Rows, each followed by one of two labels for a hidden trait (new trait and labels in each part):
In the rows, 128 means zero.
[163 152 147 117 122  44 115 129 129 107 108 148 124 167  92 108  96 125
 154 106 157 126 117 150 148 148 179 112 119 131 109] => Z63
[155 174 151 122 135 130 103 147 158 111  98 172  94  74  96 146  60 110
 149 143 132 114 156 136 152  69 164 103 155 114  93] => Z523
[163 129 144 111 131  27 110 105 124 116 129 140 146  44  84 100 135 135
 167  97 165 132 114 156 190 165 169 130 132 127 100] => Z63
[162 140 138 121 111  34 100 106 142 108 137 121 180  61  99 134 160 142
 194  91 145 146 131 159 133 170 158 127 149 105 131] => Z63
[149 130 171 119 164  31 110  98 115 116 137 127 155  73  72 118 155 146
 153 108 175 129 105 153 157 143 166 126 136 123 129] => Z523
[128 144 156 110 162 124 112 150 135 102 115 149 113 156 117 146 111 141
 155 130 142 120 121 119 132 161 171  98 136 116 142] => Z523
[165 135 135 116 120  12 108 104 138 118 136 142 150 100  85 107 106 134
 162 122 159 133 140 143 189 135 160 136 145 115  94] => Z523
[175 161 155 140 172 101  81 115 156 115 110 168 106 212 109 120 115  94
 140  94 157 114 141 152 124 152 161 106 144 113  90] => Z63
[151 155 141 130 159   1 117 150 156  89 175 173 125 126 117  97  59 161
 168 136 122 137 198 151 157 135 178 139 126 132  99] => Z523
[173 167 162 145 176  40  97 124 145 108 136 152 123  52 106 114 106 119
 140 108 150 119 156 160 153 135 165 124 132 122 103] => Z63
[164 161 165 145 165  38 108 125 141 107 129 140 134 224 103 128 115 125
 151 115 154 123 150 141 111 149 170 122 124 120 125] => Z63
[157 150  86 108  30  93 134 157 141 105 101 139 123  81 139 115  60  94
 168 118  98 142 120 151 126 119 173 102 114 117 101] => Z63
[126 118 164 102 187 143 103 121 135 132  92 154 116  55  75 140 144 149
 165 109 176 110  99  95 110 192 169  93 159 117 139] => Z63
[137 130 128 114 115 107 129 119 129 121 110 126 150  75  89 128 125 133
 156 115 147 131 115 130 155 134 172 115 136 116 126] => Z63

Part 2:
[ 78 112 136 116 129 150 126 119 131 128 174 124 115 105 200 137 129  78
 120 169  90 123 150 109 147] => Z464
[140 154 104 163 117 128  97  97 141 111 114 115 107 115 202 154 111 171
 139  76 120 110 144  97 132] => Z904
[113 128 130 148  93 113 134 108 103 131 168 116 122 117  85 125 126 133
  97 172 136 119 148 130 124] => Z464
[ 98 102 119 130  99 164 140 128 166  61 149  74 150  91 129 155 118 122
 137 171 125 107 132 135  87] => Z904
[ 89 156 123 132 156  95 107 151 108 169  92 164 117 155 113 103 153 134
 125 103 150 133 145 156 120] => Z904
[114 113 151 124 161 113 149 127 128 111 168 138 108 131 255 143 133  92
 119  88 150 165  78 147 101] => Z464
[136 122 120 141 120 126 146 133 172 122  96 114 144 178 185  89 132 188
 133  95 182  93 145 142 119] => Z904
[104 150 178 161 111 110 138 140 128 102 184 133 141 155 103 150 105 103
 162 134 247  93 149 128 127] => Z464
[137 145 132 156  53 133 126 143 130 104 101 110 164 131   2 135 135 126
 135 192 143 104 154 121 121] => Z904
[ 76 101 168 138 130 119 128 164 115 100 117  51 124 101 153 137 114  90
  92 109 110 145 152 102  95] => Z464
[ 93 146 168 166 141 139 151  86 150 128 185 160 127  87 220 101 121 179
 132 174 184  69 148  77 155] => Z464
[ 95 106 140 100  96 145 147 148 141 158 152 146 119  79 131 151 146  83
 143 131 116 105 144 141 136] => Z904
[107 126 178 157 123 139 118 151  83 112 149 161 127 106 103 135 116  50
  83 200 173 145  97 134 105] => Z904
[143 144 125 114 187 118 110 127 117 134 131  84 119 110 124 148 134 139
 130 150 103 102 104 114  84] => Z464
[151 124  66 168 132 116 137 129 143 137  50 184  86 157 213 122 162 154
 135  67 136 107 131 128 134] => Z464
[135 143 215 112 118 153 133 126 124 142 135 133 147  62 172 132 138  67
 124 160 124  78  93 140 161] => Z464
[147 128 160 117 166 117  84 108 153 163 163 188 126  83 100 108 124  93
 112 111 142 149 102 144 156] => Z904
[112 127 143  85 213 162 141 124 107 127 129 100 143  71 128 139 123  18
  94  68 102 160 156 118  93] => Z904
[113 100 104 103 113 133 127 156 118  78 147  96 192 133  50 121 130 126
  99  69 169 136 110 150 136] => Z904

Next part:
[133 144 115 140 122 122 142 142 130 131 113 140 119 118 149 143 108 102
 128 126 129 124 142 132 124 131 140 133 134 129 126 123 122 124 149 126
 129] => <64>
[132 131 130 119 121 127 128 125 127 146 130 133 119 113 129 164 121 121
 126 131 129 117 168 126 116 121 134 134 138 120 123 127 140 128  39 127
 129] => <64>
[129 134 116 116 161 127 131 126 130 138 137 132 120 119 102 109 117 121
 128 130 128 122 177 122 120 131 137 133 131 134 134 125 134 125 102 129
 129] => <64>
[129 128 126 104 162 123 123 136 134 140 115 127 125 125 117 132 142 114
 127 126 129 133 117 122 123 130 140 133 137 134 133 129 137 133   1 131
 129] => <66>
[128 132 125 121 183 116 127  97 124 138 143 135 118 114 107  67 124 126
 127 133 129 120 195 121 112 129 133 134 141 128 139 122 122 132 154 129
 129] => <66>
[132 133 119 125 147 116 136 145 130 129 138 134 123 119 140 183 126 131
 129 130 129 132 161 123 124 129 123 127 139 124 123 125 133 132   1 126
 128] => <64>
[134 120 133 106 142 109 127 133 142 154 140 134 122 115 103  86 123 103
 129 130 128 135  86 121 108 127 163 140 143 124 127 124 167 131 149 129
 129] => <66>
[128 132 120 116 152 123 127 109 125 137 137 134 121 118  92 109 119 131
 128 131 128 119 176 122 120 135 135 135 134 134 136 124 131 128 132 130
 129] => <64>
[132 132 122 100 148 141 122 133 129 153 129 132 117 117 104  41 129 106
 127 130 129 125 181 123 118 132 139 147 142 159 129 128 133 132  59 128
 129] => <66>
[129 137 124 115 111 123 128 104 132 135 121 125 127 122 152 178 122 124
 129 129 128 134 176 128 123 125 111 140 129 129 133 129 124 132  38 128
 128] => <64>
[131 138 123 127 110 134 114 133 131 131 124 131 128 129 130 228 138 124
 126 131 129 119 155 126 115 130 105 133 130 141 125 125 121 131   9 124
 129] => <64>
[136 141 120 120 140 126 136  99 129 141 138 144 113 111 140 130 116 107
 127 126 129 120 191 125 104 122 161 137 142 126 120 124 130 131  84 127
 129] => <66>
[130 124 142 119 124 100 141 115 132 121 124 127 136 129 152  80 139 153
 129 127 128 132 115 130 133 128 111 130 121 107 126 131 129 133 151 127
 128] => <64>
[135 145 116 118 140 149 113 113 133 144 125 137 118 114 151 235 124 116
 126 134 129 113 171 121  99 122 118 137 144 130 128 122 111 136  30 123
 129] => <64>
[128 129 130 136 110 130 132 159 132 131 124 131 129 124 160 158 123 134
 127 127 128 124 135 131 136 133 138 107 127 128 130 126 128 120  59 130
 128] => <64>
